Below are the code and all the weights of a small trained network. Each question names an input and a class and asks about switching units off, where a switched-off unit gives its printed mean instead of its output.

import numpy as np


def w(rows, s, z=0):
    codes = np.array(rows[::2]) - 128.0
    scale = np.full(codes.shape[1], s)
    scale[-1] = z or s
    return codes * scale


def norm(h):
    return h / np.sqrt((h * h).mean(-1, keepdims=True) + 1e-5)


def f(y):
    return np.maximum(y, 0)


def log_softmax(a):
    a = a - a.max(-1, keepdims=True)
    return a - np.log(np.exp(a).sum(-1, keepdims=True))


def net(x, mask):
    res = np.array(x, float).reshape(1, 5) / 4 @ E
    u = 0
    for l in range(4):
        y = f(norm(res) @ A[l][:, :-1].T + A[l][:, -1])
        res = res + np.where(mask[u : u + 5], y, B[l][:, -1]) @ B[l][:, :-1]
        u += 5
    return log_softmax(norm(res)[-1] @ U[:, :-1].T + U[:, -1])


A, B = {}, {}
E = w([
[67,138,82],'x0',
[120,176,199],'x1',
[172,159,60],'x2',
[80,210,91],'x3',
[160,108,255],'x4',
],0.0074)
A[0] = w([
[152,123,22,102],'0.n1',
[203,52,171,70],'0.n2',
[160,132,61,150],'0.n3',
[156,2,61,254],'0.n4',
[183,9,138,96],'0.n5',
],0.0088,0.0012)
B[0] = w([
[105,161,121,230],'0.n1',
[115,131,2,226],'0.n2',
[196,213,110,196],'0.n3',
[75,69,189,253],'0.n4',
[153,43,53,233],'0.n5',
],0.0076,0.0047)
A[1] = w([
[66,192,165,120],'1.n1',
[163,216,209,7],'1.n2',
[69,193,165,94],'1.n3',
[69,160,69,227],'1.n4',
[2,51,89,107],'1.n5',
],0.0093,0.0011)
B[1] = w([
[108,147,144,202],'1.n1',
[127,102,167,191],'1.n2',
[90,120,195,199],'1.n3',
[104,92,69,230],'1.n4',
[175,4,129,253],'1.n5',
],0.012,0.0051)
A[2] = w([
[188,87,127,204],'2.n1',
[136,131,75,206],'2.n2',
[123,108,124,96],'2.n3',
[255,144,142,250],'2.n4',
[175,92,125,238],'2.n5',
],0.016,0.0021)
B[2] = w([
[65,6,33,255],'2.n1',
[141,186,242,220],'2.n2',
[147,55,132,166],'2.n3',
[2,58,54,199],'2.n4',
[132,3,76,247],'2.n5',
],0.0089,0.0059)
A[3] = w([
[4,84,95,127],'3.n1',
[36,225,67,64],'3.n2',
[255,118,100,6],'3.n3',
[43,84,177,208],'3.n4',
[77,175,159,138],'3.n5',
],0.007,0.0021)
B[3] = w([
[104,62,69,254],'3.n1',
[50,163,90,184],'3.n2',
[160,105,90,128],'3.n3',
[195,126,254,243],'3.n4',
[135,93,159,169],'3.n5',
],0.0077,0.0055)
U = w([
[113,6,112,217],'0',
[176,136,225,218],'1',
[106,228,89,1],'2',
],0.016,0.003)

Each question gives the input, the list of numbers given to net, and the class t.
The units are the neurons (one row each of A and B). Each row of codes is followed by its name. A weight is (code - 128) times the scale printed after its matrix; where a second scale follows, it is the last column's (A, B and U).
mask holds one flag per neuron, layer by layer. A switched-off neuron (its flag False) gives its mean, the last column of its row in B, instead of its output. The means were averaged over made-up inputs and are rounded, as every weight is.
A unit's drop is (log p(t) with every unit on - log p(t) with that unit switched off) / (log p(t) with every unit on - log p(t) with every unit switched off).
The circuit of an input: a set's keep is (log p(t) with only the set's units on - log p(t) with every unit switched off) / (log p(t) with every unit on - log p(t) with every unit switched off). Starting from the 12 units with the biggest drops (on a tie, the unit counted first), units are removed one at a time, each time the one whose removal leaves the highest keep (on an exact tie, the one counted first), for as long as the keep stays at least 0.8.
units of the circuit, in order: the units of the circuit, biggest drop first
most important unit: the unit with the biggest drop
k most important neurons: the k neurons with the biggest drops, biggest first
k most important neurons of layer l: the k neurons of layer l with the biggest drops, biggest first
drop of u: that unit's drop, to one decimal
input [-6,8,0,-1,-4], class 1: units of the circuit, in order => 1.n5, 2.n1, 2.n5
input [2,7,2,-1,-4], class 2: units of the circuit, in order => 1.n5, 2.n5, 2.n1, 0.n4
input [4,-3,-3,4,5], class 1: units of the circuit, in order => 0.n5, 2.n1, 3.n4, 2.n5
input [-1,-5,3,2,-4], class 2: 3 most important neurons => 0.n3, 1.n5, 0.n5
input [8,-8,7,3,8], class 1: 2 most important neurons => 0.n2, 0.n5
input [-2,3,2,4,8], class 1: 2 most important neurons => 1.n5, 0.n5
input [4,5,4,1,-2], class 2: 2 most important neurons of layer 2 => 2.n1, 2.n5
input [5,7,-7,6,1], class 1: most important unit => 2.n1
input [7,-3,8,-1,-5], class 2: 3 most important neurons => 0.n3, 0.n5, 2.n1
input [-2,-7,5,1,-4], class 2: 4 most important neurons => 0.n3, 1.n5, 0.n5, 0.n1
input [8,-2,2,7,7], class 1: 2 most important neurons => 0.n5, 0.n2
input [2,7,5,0,2], class 1: drop of 1.n5 => 0.1
input [-1,5,7,4,-6], class 2: drop of 0.n3 => 0.0
input [-8,7,-4,4,1], class 1: drop of 1.n5 => 0.1
input [-1,-1,7,8,4], class 2: most important neuron => 1.n5
input [-8,-1,-4,7,-5], class 2: drop of 2.n1 => 0.2
